Rows, each with its class:
[ -7.3 -31.5  21.0  22.8  -0.9 -43.4  -0.4  41.3 -34.5   2.7  11.0 -21.9
  -1.4  18.6  13.7  -0.1  -1.3 -15.2 -30.2  12.0 -15.9   4.2  -1.1  20.4
  12.4 -17.2  12.0   6.6   7.9  -0.6  15.6 -43.6  11.6   1.5  -6.9  -8.6
  20.8   9.5 -32.1  -1.7 -28.4  16.2  -6.6 -17.9   0.9  61.1 -18.2   7.9
   4.6   3.5  -2.4   6.8   4.2  -8.6  -2.7  -7.6  18.7  -6.6  28.4  14.7
 -22.2  47.8   2.9  24.6   8.3  -4.7  -5.0 -15.3   8.5  -3.5  -3.3]
C
[ -0.4 -44.7  17.2   3.4  -4.0   5.0   6.3  30.7 -23.8  22.7 -26.8 -24.3
  -9.0  -1.4  11.3 -11.2   5.9 -15.9 -11.2 -18.4  13.7   4.6  -4.1   8.9
  25.0  -7.9   2.6  19.7  -3.2  13.9  -7.3 -17.1  -9.1   6.2   6.1   3.7
  13.2 -11.5  34.2  -4.3 -31.3  13.4   0.3  -8.1  11.5  12.1  -3.8 -16.6
  20.3 -43.2 -28.2   2.4 -28.1  -0.8  -2.1  -0.9  -6.1  -3.9  25.9 -12.2
   1.2  11.4  29.0  17.6 -19.1 -12.8 -11.3  -6.2  -2.7   7.4  78.8]
P
[ -0.2 -34.6  25.7  15.1  21.2  -3.3  -7.6  44.3 -36.1  13.2   5.9  14.6
  20.5   1.6  -2.1   7.4 -10.3  -0.8  -1.0 -39.3 -10.6  15.8  25.8  -1.5
   2.5 -17.8  30.9  -7.8 -12.9  12.1  25.7 -52.8  22.7   5.4 -12.7   0.3
  16.2  14.6  40.1   0.7 -35.6   9.0   0.9  -8.7  -2.7  21.7 -27.4   0.8
  27.7 -38.8   3.8   5.1 -40.3  20.5  -7.2   0.8  35.1  -5.3 -15.1  37.9
 -29.4  -8.6 -20.0   9.4   9.1   5.7  -2.1 -17.8  59.0  -1.5  21.3]
D
[-26.4  12.5   5.6 -11.5   3.0 -12.2  19.6  34.7 -14.4   3.9  48.0  -5.7
 -20.0  22.8   5.6  -6.7   4.5   3.0  -6.2  -2.3  -2.1   0.4  -8.0  24.6
 -17.5  -5.8  -9.8  13.1  15.9 -17.7   3.3  -8.7  -3.6   0.7  -1.7  -2.1
  10.3   7.2 -51.6 -10.2 -11.8  -3.4 -28.9 -17.9  19.5  22.2  -6.0  -4.7
  -8.2  14.2  -4.8   9.7  28.1   9.6  -1.2   8.0  24.4   1.1   5.8  -8.3
 -10.7   0.1   5.4  16.2 -13.3  -6.8 -16.3   2.8  -6.2  24.5  -9.7]
Z
[  5.8  -4.3 -17.2 -11.8  -8.9   9.6  29.2  63.8   1.9  10.9  25.5  -7.5
  -9.2   1.9  13.6  -4.2 -35.3  -8.5   3.8  -6.0 -15.1  -0.3  -2.7  -6.6
 -15.5  11.0   2.8   3.6  20.4  -1.4  -4.4 -13.2 -15.3   8.2   6.1 -24.9
  -8.3   7.7 -32.0   6.3 -15.2  -3.1 -11.7   1.6   6.4  -3.8  17.1   3.9
  -6.4  18.0 -12.8   3.5  19.2 -10.1   1.2  -5.2  20.5  -0.7   2.4  -6.5
  -7.0 -17.9   7.1   4.7 -27.5 -12.9 -14.7   7.3  15.8   8.8  -4.3]
C
[  3.2  18.6 -15.8 -17.6 -15.3   5.8   6.2  40.0  -0.3   2.2   2.5  -6.1
 -14.3  17.6   6.8  -9.9   5.8  -4.7   0.7   0.4  13.7   5.5   3.8   1.9
  -7.3 -15.4   0.2  -4.8  12.8  15.4  -7.1   2.5   9.6  -9.0  25.3   4.6
   0.2 -17.6 -10.6   5.4   4.3   1.7 -11.3   7.0  -3.2 -15.6  10.9  -4.6
  -1.1   8.1 -12.0  -5.1  12.6  -2.7  -8.8  -0.4 -22.0   4.2  -6.8 -16.0
   1.3   2.8  17.5   5.4   3.4   9.9  11.5 -17.2  31.2   7.4 -13.3]
Z
[ 28.3 -12.4 -26.3  -1.1  -0.4  20.2   5.3  33.8 -10.9  27.1 -18.9   6.4
   2.3  -2.5   0.0 -14.6 -23.2 -10.9   3.1 -14.2   1.0  -3.0  13.8 -24.3
  11.7  -5.0 -26.8  12.6  17.9  -1.4 -10.9  -7.3  -3.9  19.1  22.4  -8.8
   3.2  -1.8  -1.3  16.8 -16.6 -12.6  -1.2 -11.7  10.3 -19.9  -1.9 -12.7
  20.3  -0.4   6.5 -10.4  11.8   1.6  17.9 -16.4 -11.2  -0.4 -23.8  -7.6
  -9.9   1.2   8.2  35.6 -26.9   2.0  33.6   5.6  42.3  65.9  13.4]
J
[-11.7  -9.4  16.8 -11.7  -0.1 -19.2  17.0  36.9  17.6 -10.8  35.0 -19.6
   4.2  12.0   6.8  -1.7  -5.5  -1.0 -21.0  39.1 -13.8  -8.7 -27.7  30.3
  -6.3  12.4  56.6  18.0   5.5  21.6  -4.3 -11.9 -24.3  26.2 -60.1  -3.4
  -2.4  18.3 -65.9 -17.5  -1.7  11.2 -19.1  -7.9 -12.0  29.5  -7.5  -4.0
   7.8  29.9 -14.5 -17.0  50.3 -14.5   3.7  -4.7  -0.9 -11.3  10.7 -19.5
  23.6  37.9 -10.3  -1.0 -14.2 -11.4 -12.9  -4.7 -17.3  21.0   8.7]
Z
[ 20.2  19.1 -70.6 -29.0 -11.6  20.6  22.2  66.4  12.7  34.0 -10.8  16.8
  -5.7  16.3 -15.3  -7.7 -29.5 -16.2   4.3  -3.4  -3.1  15.0   9.0 -19.7
 -14.3 -13.5 -55.1  -2.7  34.6 -46.3   1.5  13.0  10.0   9.6  68.9 -13.1
  -9.2   0.5 -28.1  23.6  -5.7 -22.4  -7.0  19.7  31.6 -41.2   1.8 -17.3
 -15.2  14.6  -3.2 -14.3  50.8  27.6  10.6 -25.7   7.4 -14.2 -43.8 -26.4
   5.3   1.1 -12.9  -5.3 -13.8  18.0  21.5  33.6  30.7  27.2 -19.7]
J
[ -4.6  22.9 -12.6  -6.5  11.4 -48.5  14.2  63.7  11.3  -3.1  15.1 -18.6
  11.4  21.9   1.2 -10.8 -17.3 -20.2 -25.3  32.6  10.8 -11.9  11.0  -2.4
 -16.4 -19.3  -1.7  -7.5  21.8  -2.1 -12.0 -33.7  33.9  -1.7  19.9  -9.5
  -6.4  14.7 -69.4  14.3 -32.1   3.2 -16.9  17.3  13.2  12.7  -4.4  13.2
   3.2  12.2   8.6  24.9  31.2   3.7 -12.0 -17.0   6.4  -5.6  -4.1   2.3
  14.7   3.2   3.6  24.7 -11.8  13.2  41.4  14.4  74.7 -12.3  -8.1]
T
[-22.3   6.0 -12.3   5.2  32.5  43.1   8.5   7.3  21.1  -6.2  27.6  17.0
   8.1   5.7   1.3   1.1 -26.8  10.8   0.8  11.8 -24.0  -4.6 -16.6 -18.0
 -16.1 -27.2   1.9  -8.3  37.4 -18.0  13.6  27.3 -12.7  46.3 -60.4 -29.9
 -14.3  45.7 -73.7  -9.5  -0.5   8.6 -11.3   6.1  -9.6  19.5 -31.0   6.0
 -10.7  28.4  14.6  10.6  26.1 -18.0  -0.7  -9.9  19.6  -9.4 -38.4  23.3
   2.3   7.9 -48.7 -28.7 -31.0 -17.6  -7.7   8.3  12.4   4.9  23.1]
D
[-15.6  17.5  -1.9  -5.6  -8.0 -14.5  11.1  22.2 -31.0   4.0  10.8  -4.4
  -4.4   4.1   2.7  -8.8  13.2 -11.8 -15.6   3.2  -3.3  -9.1 -14.0  19.1
  -4.0   1.9 -16.0   6.9  22.8  -4.6  17.6 -10.6  -6.8  -0.4  10.1   1.8
  -9.3  15.1 -34.4  20.4 -25.3  -9.1 -11.2  -2.7  12.7  15.0 -14.7  -9.2
   1.8  40.9  -4.8  -8.5  37.7  -0.2  -6.4  -5.8   5.9  -2.3  17.0  -1.7
  -1.1  26.8 -15.6   4.9  -5.9   5.4   7.6   4.2   8.6  13.6  -1.6]
T
[  4.6 -19.0 -14.3  -4.6 -10.6  33.4  44.0  26.6   6.7  30.8   6.8   9.1
 -24.0  -5.3   4.4  20.1 -10.4  -1.4   5.0 -17.3   0.4 -15.6 -21.2  -8.6
   2.6  -9.1  34.1  44.0  -1.1   1.2  -6.8  17.0 -35.8  31.3 -11.7 -15.9
   0.6  15.2   3.5  -5.6 -18.4 -12.3   4.7 -10.5  -0.4 -16.1   8.6 -10.3
  25.4   1.7 -32.7 -26.1  11.4 -53.3  16.5  -0.7 -19.8  -9.3 -12.5 -24.3
  -2.7  11.2 -17.0 -16.6 -29.1  -5.7  -7.7  -4.0   3.0  23.0  15.3]
J
[ -1.3 -18.5 -13.4  10.6 -32.4 -26.1  19.8   8.7 -32.5  43.2 -25.0 -17.7
  -5.6   2.0   0.6 -27.0   2.8 -16.2 -28.4  -6.0   7.7 -16.7 -18.9  21.1
   5.2  -0.6 -13.7  41.9  25.3 -17.4  -5.4  23.9 -27.8  -2.4  18.5  -6.3
  15.8 -10.3  -5.5   6.5 -51.0 -19.9   8.4 -23.8   7.5  -3.6 -19.3 -37.8
  59.5   8.1 -17.7 -31.2  26.4 -13.8   8.9  -3.7 -34.2 -22.9  16.8  -8.0
  -0.8  37.1   4.0   4.0  -5.4  -1.5  16.0 -19.9 -18.6  15.6  -1.4]
T
[ -5.9   2.6 -24.0  -7.1  -5.5  35.4  17.8  -1.4  65.7  27.8  15.4  22.4
  -5.7  13.4   1.3  -6.9  -9.6   6.3   8.1  -5.5 -26.5  -5.3  -8.6   0.5
   6.2  -5.0   3.4  18.1  37.0 -20.8  -7.7  30.0 -25.2  34.3 -12.6 -15.7
  -5.4  -2.7 -16.8  -7.8   3.5 -25.5   0.8  19.3  -4.0 -14.7  -0.8  -8.8
  12.8  12.2 -20.3 -13.2  11.9 -26.4  13.6  -5.3 -11.1   5.6  -7.6 -22.1
  -6.5   3.4  -8.9 -27.0 -20.7 -11.7  -7.8   6.6 -13.2   7.8   2.0]
J
[  0.2  29.2 -43.1  -6.9  -5.9  28.1  41.7  24.0   6.4  31.4  16.0  12.3
  -4.1  13.3  -9.7  -8.8 -13.4  -9.7  -7.8  -9.0 -18.7   1.7 -12.7  -3.6
  -3.2 -13.1 -41.6  15.4  40.6 -38.9   1.5  27.7  13.0  33.8  -5.0 -24.7
  -5.4  14.8 -44.6   4.8 -23.9 -24.0  -4.5  22.3  14.9  -2.4  -3.5  -7.5
  10.7  36.0 -24.5 -13.6  45.1 -29.3   5.4 -13.1  -3.8  -1.1 -16.6 -18.5
  -0.8  22.6   5.1 -78.8 -57.3  -9.4  -1.0  22.6   6.9  30.4 -13.5]
J
[-10.3   4.1 -16.5 -17.5  26.3   4.6  16.7  39.8  44.2 -10.6  38.7  -6.2
   1.7  -3.4  -0.4  -3.6  -4.9  -2.9  10.8  14.8 -18.8 -13.4   9.1  -3.5
 -30.3 -10.0  10.5   4.8  27.5  -4.8 -11.5   0.2 -19.2  23.1 -30.4   3.0
  -8.2  14.6 -66.3   0.1  13.8  -2.1 -10.2   4.2  -3.9   3.2   1.6   5.6
 -21.7  10.4  -3.0  -2.1  28.5  -9.3   4.0  -1.5  13.4  -3.2  -6.8   1.8
   8.0  15.9 -12.1   3.0 -18.1  -0.9   1.0   8.5  10.1  24.2  10.1]
J
[-10.8 -25.3  13.2   8.6  23.1   3.6  -4.7  -4.9 -14.1   7.4   2.7 -17.1
   1.2  -1.6  13.0   9.1  -2.0  -2.3 -15.8  -6.2  -3.6 -40.9 -10.1   1.0
  -0.8   1.9  18.8  -4.0   0.8  -5.1  -2.7  -1.6  -8.8  13.6 -23.0 -10.5
   6.7   7.6 -15.4   0.0  -9.2   8.9  -8.6 -31.0  -3.3  18.5 -10.2  -1.9
  21.5 -11.8 -11.1 -23.8   4.7   8.3  -8.4  -0.9  -4.2  -6.8  13.0   5.9
   0.4   3.2  -4.5 -13.1 -13.2  -9.0  -1.1  -9.1  -3.1  10.6  19.9]
C
[ 21.8  11.9 -23.0  12.8  11.2   0.3  17.4  46.4 -40.3  29.0 -22.6  19.1
  -9.7  16.0  -4.6  -3.9 -37.1  -1.8  10.0 -26.6 -16.5   3.6  18.0  -9.7
 -10.1 -26.8 -68.7 -16.8  21.6 -19.9  19.0 -15.9  78.8   6.0  64.9  -8.1
  43.2   8.8  -4.5  24.7 -49.8 -21.5   2.1  17.0  22.4 -10.4 -15.2 -12.2
  13.2 -16.6  22.5   4.2  17.2  42.2 -14.6 -28.9  31.9 -14.9 -50.0  10.3
 -48.5 -24.1 -30.1  -6.9 -14.9   1.2  32.1  -1.3  75.9  21.2 -14.1]
Z
[  5.6  -5.6 -10.5 -35.4  -0.4  18.1  -3.8  21.2  14.9   0.4   5.1   0.1
   5.3   2.8  16.8 -14.8  -1.5   7.4  11.6   6.1   9.3   1.2  19.1 -27.9
   0.0   7.3  -4.1   4.2  15.9   7.0 -11.3   9.4   4.0  12.7  15.1  -4.9
  -7.3  -2.9  -0.7   7.7  12.4   0.9  -7.5   5.5   8.7 -16.6   6.1   0.9
   0.0 -14.0  -7.9  -0.7  -2.3  -8.2  20.5  -6.6 -11.6   8.2  -7.5  -6.2
  10.0  -9.5   9.6   2.2  -1.6  -1.0  -6.4   2.7  21.8   2.2  -5.3]
J

Rows, each with its class:
[ 31.1 -13.0  16.6  21.3  10.8   4.3  -0.4 -13.1   5.0 -25.2 -11.3 -21.8
 -16.6  -1.0  15.1  -2.2  -0.7 -13.2 -15.4 -10.4  -6.6   3.1  -3.3 -10.5
  -6.5 -25.5   5.1   4.3  -5.3 -19.8   7.9   7.0   6.0  13.7   2.6  -3.0
  11.4   9.8   3.1  24.5 -12.2 -24.3   9.1  26.7   9.3   2.6   5.0  -7.0
  -0.7  11.5  19.7  -9.7  -2.8   6.0 -16.5  -9.9 -15.1  -1.4 -12.1   4.4
  -7.0  -8.0 -10.0   8.9  -6.5  -2.8 -23.1   1.0  -3.2   7.9   1.5]
(32)
[ -1.4   8.5 -12.0  -2.7  -3.6   3.4  -7.5   2.8 -19.8  -0.3  -7.9  13.9
  10.2  -0.7  -6.5  -9.4 -13.4  -2.2 -22.6   9.6 -11.2 -12.4   6.4   3.9
   9.7   4.9  11.9  -7.5  -4.4   3.3  27.6 -11.9   6.6 -11.8 -12.5   1.2
  -8.0 -10.7  -6.3 -15.5   3.3   0.3  -7.9   9.2  -8.3   7.1  -1.3   3.2
   3.1  -6.8   4.0  10.5  -7.0  -3.9 -12.0   4.6   6.9   2.7   2.4  -9.6
   0.7  11.8   7.5   0.7   1.9 -14.4 -13.2  -4.4  16.8  39.8  -6.5]
(23)
[ 14.5  -2.7   3.1  15.1   7.4   7.3  -6.0  -8.4   1.9 -16.4  -9.8  -9.4
  -9.1   4.9   6.7  -5.7  -5.4  -9.8 -15.3  -0.4 -13.8  -1.1  -2.3  -9.3
  -3.3 -23.3  11.1  -2.5  -3.7 -10.6  18.9  -2.0   7.2   1.8  -4.1  -4.8
   0.6   2.3  -6.8   8.2  -6.2 -28.4   2.1   4.5   6.6   2.0   0.8  -6.2
  -2.4  -2.1  11.2   2.9  -6.3   5.1 -16.2  -5.6 -10.8   3.7 -10.9  -5.8
  -3.3  -4.6   2.8   5.7  -3.9  -9.5 -21.9  -3.6   4.5  17.5  -9.6]
(32)
[ 27.8 -16.4  15.1  19.3   2.6   1.7  -2.0   6.1   6.8 -34.8   2.4 -21.1
 -16.4   3.0  12.9   2.6   3.4 -10.8 -12.7  -7.0   4.9   6.0  -3.3 -12.1
 -14.2 -28.4   8.1  12.3   5.2 -10.2  -0.5   0.4   2.9   9.2  -9.1  -5.9
  19.8   0.4  -2.9  17.3 -17.3 -41.2   2.8   0.7  10.8  10.0   9.4 -12.2
   1.9   0.6  16.8  -1.7  -0.5  15.6 -19.8 -12.7 -26.0 -11.3 -16.5 -19.5
  -5.1   0.7   0.1  37.1  -3.1  -9.8 -15.7   3.3  -6.5  -6.8 -10.7]
(31)
[ 85.9  -5.7   2.9  32.2  33.5  22.2   0.1 -20.3  20.9 -11.2  -1.0 -19.7
  -4.7  14.5   8.0  -2.1  -5.0 -15.9   7.6  -6.0   4.1  -3.2  -1.6  -7.6
  -7.8 -16.6   7.6 -11.8 -18.5 -32.5  11.6  11.3  -4.7  -1.8  -2.1 -21.8
   7.9  25.1   8.0   7.7  -9.2 -52.3  13.2  -9.7   4.2 -17.3   4.1  -0.7
  -1.1  -2.1  14.8   3.4   3.8  -1.2  -2.9  13.0  -2.6  -0.9 -17.1  17.6
  -3.0 -14.0 -16.0  15.6  -7.4   8.2 -30.0   1.1   5.0   4.7  21.4]
(31)
